Below are the code and all the weights of a small trained network. Each question names an input and a class and asks about switching units off, where a switched-off unit gives its printed mean instead of its output.

import numpy as np


def w(rows, s, z=0):
    codes = np.array(rows[::2]) - 128.0
    scale = np.full(codes.shape[1], s)
    scale[-1] = z or s
    return codes * scale


def f(y):
    return y / 2 * (1 + np.tanh(0.7978845608 * (y + 0.044715 * y**3)))


def log_softmax(a):
    a = a - a.max(-1, keepdims=True)
    return a - np.log(np.exp(a).sum(-1, keepdims=True))


def net(x, mask):
    res = np.array(x, float).reshape(1, 5) / 4 @ E
    y = f(res @ A[0][:, :-1].T + A[0][:, -1])
    res = res + np.where(mask, y, B[0][:, -1]) @ B[0][:, :-1]
    return log_softmax(res[-1] @ U[:, :-1].T + U[:, -1])


A, B = {}, {}
E = w([
[112,31,128,68,7,116],'x0',
[108,15,235,230,192,88],'x1',
[150,154,209,204,190,101],'x2',
[36,160,46,73,146,29],'x3',
[2,37,113,101,127,72],'x4',
],0.0091)
A[0] = w([
[91,111,190,166,199,103,157],'n1',
[151,134,183,212,117,150,114],'n2',
[127,145,169,163,162,90,197],'n3',
[122,142,52,21,97,123,149],'n4',
[229,102,159,218,140,134,179],'n5',
[83,63,97,13,19,160,218],'n6',
[224,111,147,123,146,127,213],'n7',
[97,227,95,109,207,110,253],'n8',
[222,109,109,103,95,128,32],'n9',
[101,56,132,184,230,105,199],'n10',
[137,197,52,185,133,113,107],'n11',
[233,128,180,222,108,138,211],'n12',
[177,154,134,143,166,117,135],'n13',
[160,251,122,118,194,63,198],'n14',
[96,119,38,63,39,158,159],'n15',
[198,188,134,110,202,71,240],'n16',
],0.012,0.0052)
B[0] = w([
[58,112,127,208,83,133,189],'n1',
[107,121,205,157,60,173,174],'n2',
[105,134,127,206,128,123,171],'n3',
[86,165,110,69,192,164,223],'n4',
[168,134,207,171,88,205,197],'n5',
[172,103,151,36,245,58,251],'n6',
[122,183,199,104,182,194,167],'n7',
[108,161,52,164,110,143,203],'n8',
[110,147,151,100,153,194,150],'n9',
[66,58,115,199,57,109,199],'n10',
[118,190,96,154,135,97,162],'n11',
[171,136,232,144,96,216,205],'n12',
[158,168,165,186,153,188,153],'n13',
[128,199,58,207,182,117,199],'n14',
[124,115,126,58,144,134,231],'n15',
[153,229,124,189,138,169,184],'n16',
],0.011,0.022)
U = w([
[160,149,210,181,86,214,155],'0',
[132,150,87,30,173,159,235],'1',
[62,82,76,204,95,147,94],'2',
[116,86,152,142,152,62,94],'3',
[130,247,35,201,133,156,4],'4',
],0.013,0.0033)

Each question gives the input, the list of numbers given to net, and the class t.
The units are the neurons (one row each of A and B). Each row of codes is followed by its name. A weight is (code - 128) times the scale printed after its matrix; where a second scale follows, it is the last column's (A, B and U).
mask holds one flag per neuron, in row order. A switched-off neuron (its flag False) gives its mean, the last column of its row in B, instead of its output. The means were averaged over made-up inputs and are rounded, as every weight is.
A unit's drop is (log p(t) with every unit on - log p(t) with that unit switched off) / (log p(t) with every unit on - log p(t) with every unit switched off).
The circuit of an input: a set's keep is (log p(t) with only the set's units on - log p(t) with every unit switched off) / (log p(t) with every unit on - log p(t) with every unit switched off). Starting from the 12 units with the biggest drops (on a tie, the unit counted first), units are removed one at a time, each time the one whose removal leaves the highest keep (on an exact tie, the one counted first), for as long as the keep stays at least 0.8.
circuit, biggest first: the units of the circuit, biggest drop first
top k neurons: the k neurons with the biggest drops, biggest first
drop when u is switched off: that unit's drop, to one decimal
input [0,5,8,0,6], class 2: circuit, biggest first	n10
input [-5,1,-5,1,7], class 2: top 2 neurons	n10; n6
input [-5,-2,-8,4,0], class 1: top 3 neurons	n15; n4; n1
input [5,4,-6,-8,5], class 1: top 3 neurons	n6; n1; n3
input [8,8,-3,8,4], class 3: top 2 neurons	n6; n10
input [-2,6,1,4,-2], class 2: top 2 neurons	n10; n1
input [8,7,1,-2,8], class 3: top 2 neurons	n6; n8
input [3,-2,5,-2,8], class 3: drop when n8 is switched off	0.0
input [-7,4,-3,3,3], class 2: drop when n10 is switched off	0.7
input [2,4,-3,5,-5], class 1: drop when n8 is switched off	0.2
